Here is a tiny trained network, its code and every weight. The questions are about switching its units off for an input and a class, where a switched-off unit gives its printed mean instead of its output.

import numpy as np


def w(rows, s, z=0):
    codes = np.array(rows[::2]) - 128.0
    scale = np.full(codes.shape[1], s)
    scale[-1] = z or s
    return codes * scale


def norm(h):
    return h / np.sqrt((h * h).mean(-1, keepdims=True) + 1e-5)


def f(y):
    return y / 2 * (1 + np.tanh(0.7978845608 * (y + 0.044715 * y**3)))


def log_softmax(a):
    a = a - a.max(-1, keepdims=True)
    return a - np.log(np.exp(a).sum(-1, keepdims=True))


def net(x, mask):
    res = np.array(x, float).reshape(1, 3) / 4 @ E
    u = 0
    for l in range(2):
        y = f(norm(res) @ A[l][:, :-1].T + A[l][:, -1])
        res = res + np.where(mask[u : u + 6], y, B[l][:, -1]) @ B[l][:, :-1]
        u += 6
    return log_softmax(norm(res)[-1] @ U[:, :-1].T + U[:, -1])


A, B = {}, {}
E = w([
[78,166,31,129,67,92,111,180,152,140],'x0',
[241,2,83,113,86,165,38,160,160,113],'x1',
[189,130,148,49,101,170,118,150,61,188],'x2',
],0.0088)
A[0] = w([
[243,11,55,130,163,148,103,127,123,143,137],'0.n0',
[210,97,213,142,170,68,177,95,127,101,25],'0.n1',
[194,55,123,61,151,104,70,111,135,94,4],'0.n2',
[105,197,164,190,103,97,139,76,110,99,74],'0.n3',
[226,132,253,110,147,94,76,100,151,160,130],'0.n4',
[208,117,20,168,79,100,10,191,153,155,134],'0.n5',
],0.0066,0.0024)
B[0] = w([
[76,221,80,201,223,63,105,80,60,68,240],'0.n0',
[154,77,75,236,145,149,101,219,251,203,167],'0.n1',
[79,110,103,146,96,16,4,26,75,124,178],'0.n2',
[14,182,141,140,108,122,113,194,89,170,181],'0.n3',
[79,115,244,108,134,223,169,96,128,254,182],'0.n4',
[7,186,146,79,127,226,212,198,143,152,254],'0.n5',
],0.0065,0.0078)
A[1] = w([
[125,109,80,196,120,71,187,148,214,7,177],'1.n0',
[1,159,90,108,29,99,140,162,126,156,204],'1.n1',
[95,101,71,194,154,157,51,162,188,110,255],'1.n2',
[109,241,192,241,151,188,95,146,140,118,76],'1.n3',
[187,111,186,57,86,196,132,170,63,160,191],'1.n4',
[107,76,174,128,160,232,119,125,98,73,109],'1.n5',
],0.0074,0.0029)
B[1] = w([
[90,191,110,58,98,133,105,188,77,118,165],'1.n0',
[113,153,108,118,130,124,127,126,72,75,247],'1.n1',
[122,160,151,106,136,147,246,117,137,83,181],'1.n2',
[206,65,81,115,104,140,74,121,135,138,194],'1.n3',
[134,131,113,126,87,82,116,163,171,102,153],'1.n4',
[119,148,98,175,95,124,216,153,141,148,141],'1.n5',
],0.013,0.014)
U = w([
[111,89,134,212,196,141,160,10,113,79,158],'0',
[46,235,100,69,124,136,137,161,47,27,177],'1',
[125,48,133,100,106,83,95,93,185,82,3],'2',
[165,61,212,153,114,195,183,175,253,208,173],'3',
[142,88,115,81,163,72,54,103,209,98,15],'4',
[154,116,166,174,128,143,50,58,22,227,97],'5',
[168,143,169,39,28,63,105,158,173,107,86],'6',
],0.011,0.0051)

Each question gives the input, the list of numbers given to net, and the class t.
The units are the neurons (one row each of A and B). Each row of codes is followed by its name. A weight is (code - 128) times the scale printed after its matrix; where a second scale follows, it is the last column's (A, B and U).
mask holds one flag per neuron, layer by layer. A switched-off neuron (its flag False) gives its mean, the last column of its row in B, instead of its output. The means were averaged over made-up inputs and are rounded, as every weight is.
A unit's drop is (log p(t) with every unit on - log p(t) with that unit switched off) / (log p(t) with every unit on - log p(t) with every unit switched off).
The circuit of an input: a set's keep is (log p(t) with only the set's units on - log p(t) with every unit switched off) / (log p(t) with every unit on - log p(t) with every unit switched off). Starting from all 12 units, units are removed one at a time, each time the one whose removal leaves the highest keep (on an exact tie, the one counted first), for as long as the keep stays at least 0.8.
units of the circuit, in order: the units of the circuit, biggest drop first
unit that matters most: the unit with the biggest drop
k most important neurons: the k neurons with the biggest drops, biggest first
top k neurons in layer l: the k neurons of layer l with the biggest drops, biggest first
drop of u: that unit's drop, to one decimal
input [-7,-6,-5], class 0: unit that matters most	0.n3
input [-4,5,3], class 5: 3 most important neurons	0.n0, 0.n4, 0.n2
input [-6,-5,-1], class 3: units of the circuit, in order	1.n1, 0.n0, 0.n1
input [-1,2,6], class 5: units of the circuit, in order	1.n2, 1.n1
input [1,-2,7], class 6: units of the circuit, in order	1.n4, 0.n5, 0.n0
input [-3,4,4], class 5: 2 most important neurons	0.n0, 0.n4
input [-5,-5,-2], class 5: top 3 neurons in layer 1	1.n2, 1.n3, 1.n4
input [-4,3,5], class 5: 3 most important neurons	0.n0, 0.n2, 0.n4
input [-5,-6,2], class 5: 3 most important neurons	1.n2, 0.n3, 0.n5
input [-4,-5,-3], class 0: units of the circuit, in order	0.n5, 1.n1
input [-7,-5,-5], class 3: 2 most important neurons	1.n1, 0.n0
input [-5,4,-5], class 0: 3 most important neurons	0.n4, 0.n0, 1.n1
input [1,-1,7], class 6: 3 most important neurons	1.n4, 0.n5, 1.n1
input [-8,2,4], class 5: units of the circuit, in order	1.n2
input [-7,-7,-3], class 0: 2 most important neurons	1.n0, 0.n3
input [-5,4,1], class 0: top 2 neurons in layer 0	0.n0, 0.n1
input [-2,3,-2], class 0: drop of 0.n4	0.2
input [-3,1,-1], class 0: drop of 0.n5	0.2
input [-4,3,-3], class 0: drop of 0.n1	0.0
input [-6,-8,-1], class 5: most important neuron	1.n2
input [0,-4,7], class 6: drop of 0.n3	0.1
